Below is a small trained network, with its code and all its weights. Each question gives an input and a class and asks what happens when units are switched off, that is, made to give their printed mean instead of their output.

import numpy as np


def w(rows, s, z=0):
    codes = np.array(rows[::2]) - 128.0
    scale = np.full(codes.shape[1], s)
    scale[-1] = z or s
    return codes * scale


def norm(h):
    return h / np.sqrt((h * h).mean(-1, keepdims=True) + 1e-5)


def f(y):
    return np.maximum(y, 0)


def log_softmax(a):
    a = a - a.max(-1, keepdims=True)
    return a - np.log(np.exp(a).sum(-1, keepdims=True))


def net(x, mask):
    res = np.array(x, float).reshape(1, 7) / 4 @ E
    u = 0
    for l in range(3):
        y = f(norm(res) @ A[l][:, :-1].T + A[l][:, -1])
        res = res + np.where(mask[u : u + 4], y, B[l][:, -1]) @ B[l][:, :-1]
        u += 4
    return log_softmax(norm(res)[-1] @ U[:, :-1].T + U[:, -1])


A, B = {}, {}
E = w([
[111,110,49,143,211,87,98,143,150,136,251],'x0',
[159,95,83,82,166,119,175,101,69,200,99],'x1',
[141,114,91,121,202,176,35,106,135,68,56],'x2',
[108,170,176,144,160,137,100,51,149,181,138],'x3',
[130,132,125,133,130,122,124,127,128,128,123],'x4',
[138,107,139,7,122,123,207,44,221,32,161],'x5',
[198,156,183,205,227,99,211,145,123,82,96],'x6',
],0.0021)
A[0] = w([
[127,122,65,150,193,137,132,130,118,122,239,33],'L0N1',
[85,160,213,153,193,168,100,19,160,214,149,1],'L0N2',
[145,21,80,121,101,137,169,254,103,61,122,66],'L0N3',
[140,104,92,42,205,155,190,127,55,212,94,47],'L0N4',
],0.0042,0.0041)
B[0] = w([
[83,97,146,99,138,52,86,170,199,166,44,206],'L0N1',
[154,227,52,87,105,78,131,131,86,108,129,183],'L0N2',
[130,254,121,109,135,107,102,46,110,164,138,254],'L0N3',
[157,81,115,222,56,105,105,85,148,80,138,208],'L0N4',
],0.0057,0.0022)
A[1] = w([
[144,138,191,191,254,64,210,135,100,80,103,2],'L1N1',
[70,214,200,170,99,154,69,204,187,33,181,44],'L1N2',
[172,93,104,82,232,191,18,113,89,70,72,30],'L1N3',
[132,118,198,107,79,64,207,182,86,208,225,39],'L1N4',
],0.0039,0.0026)
B[1] = w([
[200,138,106,74,25,250,56,201,178,197,174,248],'L1N1',
[187,34,51,150,113,86,159,39,76,184,96,237],'L1N2',
[21,164,113,203,73,134,255,145,160,153,157,252],'L1N3',
[46,146,63,197,178,214,131,109,165,45,62,225],'L1N4',
],0.0048,0.0023)
A[2] = w([
[50,84,123,61,80,197,64,135,75,163,159,4],'L2N1',
[89,125,151,201,144,139,66,204,2,184,126,79],'L2N2',
[130,132,219,112,60,165,155,118,61,113,32,58],'L2N3',
[68,105,83,100,101,110,119,83,131,133,151,111],'L2N4',
],0.005,0.003)
B[2] = w([
[253,170,138,173,140,178,147,206,185,154,157,168],'L2N1',
[130,93,190,2,129,131,197,56,153,32,142,249],'L2N2',
[63,95,79,134,226,51,44,183,147,170,207,233],'L2N3',
[174,139,213,165,158,154,130,184,53,129,83,254],'L2N4',
],0.005,0.003)
U = w([
[227,148,152,134,105,220,103,229,147,173,145,224],'0',
[51,80,121,111,196,36,59,195,174,169,141,201],'1',
[124,87,197,27,144,148,190,74,135,46,146,149],'2',
[20,160,94,230,110,193,184,132,139,114,88,83],'3',
[151,254,90,97,118,76,101,90,70,137,131,81],'4',
[183,25,103,201,79,91,116,66,89,140,111,8],'5',
],0.0095,0.0014)

Each question gives the input, the list of numbers given to net, and the class t.
The units are the neurons (one row each of A and B). Each row of codes is followed by its name. A weight is (code - 128) times the scale printed after its matrix; where a second scale follows, it is the last column's (A, B and U).
mask holds one flag per neuron, layer by layer. A switched-off neuron (its flag False) gives its mean, the last column of its row in B, instead of its output. The means were averaged over made-up inputs and are rounded, as every weight is.
A unit's drop is (log p(t) with every unit on - log p(t) with that unit switched off) / (log p(t) with every unit on - log p(t) with every unit switched off).
The circuit of an input: a set's keep is (log p(t) with only the set's units on - log p(t) with every unit switched off) / (log p(t) with every unit on - log p(t) with every unit switched off). Starting from all 12 units, units are removed one at a time, each time the one whose removal leaves the highest keep (on an exact tie, the one counted first), for as long as the keep stays at least 0.8.
circuit, biggest first: the units of the circuit, biggest drop first
top k neurons: the k neurons with the biggest drops, biggest first
k most important neurons of layer l: the k neurons of layer l with the biggest drops, biggest first
input [-5,1,5,3,-1,8,-8], class 0: circuit, biggest first	(L2N1; L2N2)
input [5,0,-3,8,1,0,-2], class 4: top 2 neurons	(L0N2; L2N3)
input [-2,-2,-6,-6,-5,4,-1], class 3: top 2 neurons	(L1N4; L2N2)
input [-4,8,-6,6,3,6,6], class 5: top 2 neurons	(L0N4; L2N2)
input [-6,-5,6,-5,-6,6,-2], class 1: top 4 neurons	(L2N3; L2N2; L1N4; L0N4)
input [-2,-1,6,6,6,-3,8], class 0: circuit, biggest first	(L1N1)
input [5,6,-8,8,1,-4,0], class 3: top 3 neurons	(L1N4; L0N3; L2N3)
input [5,7,2,5,-7,6,-2], class 5: top 3 neurons	(L0N4; L2N2; L2N3)
input [-7,-7,-2,2,4,3,-3], class 1: top 2 neurons	(L2N3; L0N4)
input [-7,7,0,6,-2,-8,1], class 2: top 4 neurons	(L2N2; L1N2; L0N3; L0N1)
input [-3,1,-6,-8,5,6,2], class 4: top 2 neurons	(L0N3; L2N2)
input [6,-8,8,-4,3,4,4], class 3: top 2 neurons	(L1N3; L2N3)
input [-1,-3,-1,-2,4,-3,-2], class 2: top 2 neurons	(L2N2; L0N4)
input [4,-1,8,-1,3,-7,-8], class 0: top 3 neurons	(L2N1; L1N4; L2N4)
input [-6,5,4,-6,-3,-6,3], class 1: 2 most important neurons of layer 1	(L1N2; L1N4)
input [-8,6,-7,0,-6,-2,4], class 1: top 3 neurons	(L2N3; L1N3; L1N2)
input [-7,3,7,-6,-4,5,-5], class 1: circuit, biggest first	(L2N3; L2N2)
input [-1,-8,-3,-6,7,6,-6], class 5: circuit, biggest first	(L1N2; L2N2)
input [-6,-5,-5,8,-4,-2,-5], class 4: circuit, biggest first	(L0N2)
input [4,-2,-7,0,-8,1,-1], class 3: circuit, biggest first	(L1N4)
input [1,1,8,-6,2,-6,-6], class 3: 2 most important neurons of layer 1	(L1N3; L1N1)
input [-4,-3,1,-6,5,7,-8], class 0: 2 most important neurons of layer 2	(L2N1; L2N2)
input [5,-8,-7,-5,2,7,-1], class 5: 2 most important neurons of layer 1	(L1N2; L1N3)
input [-5,5,-4,-2,-2,-3,-3], class 1: 3 most important neurons of layer 1	(L1N2; L1N3; L1N1)
input [-5,5,6,2,6,3,-1], class 3: 2 most important neurons of layer 1	(L1N3; L1N2)
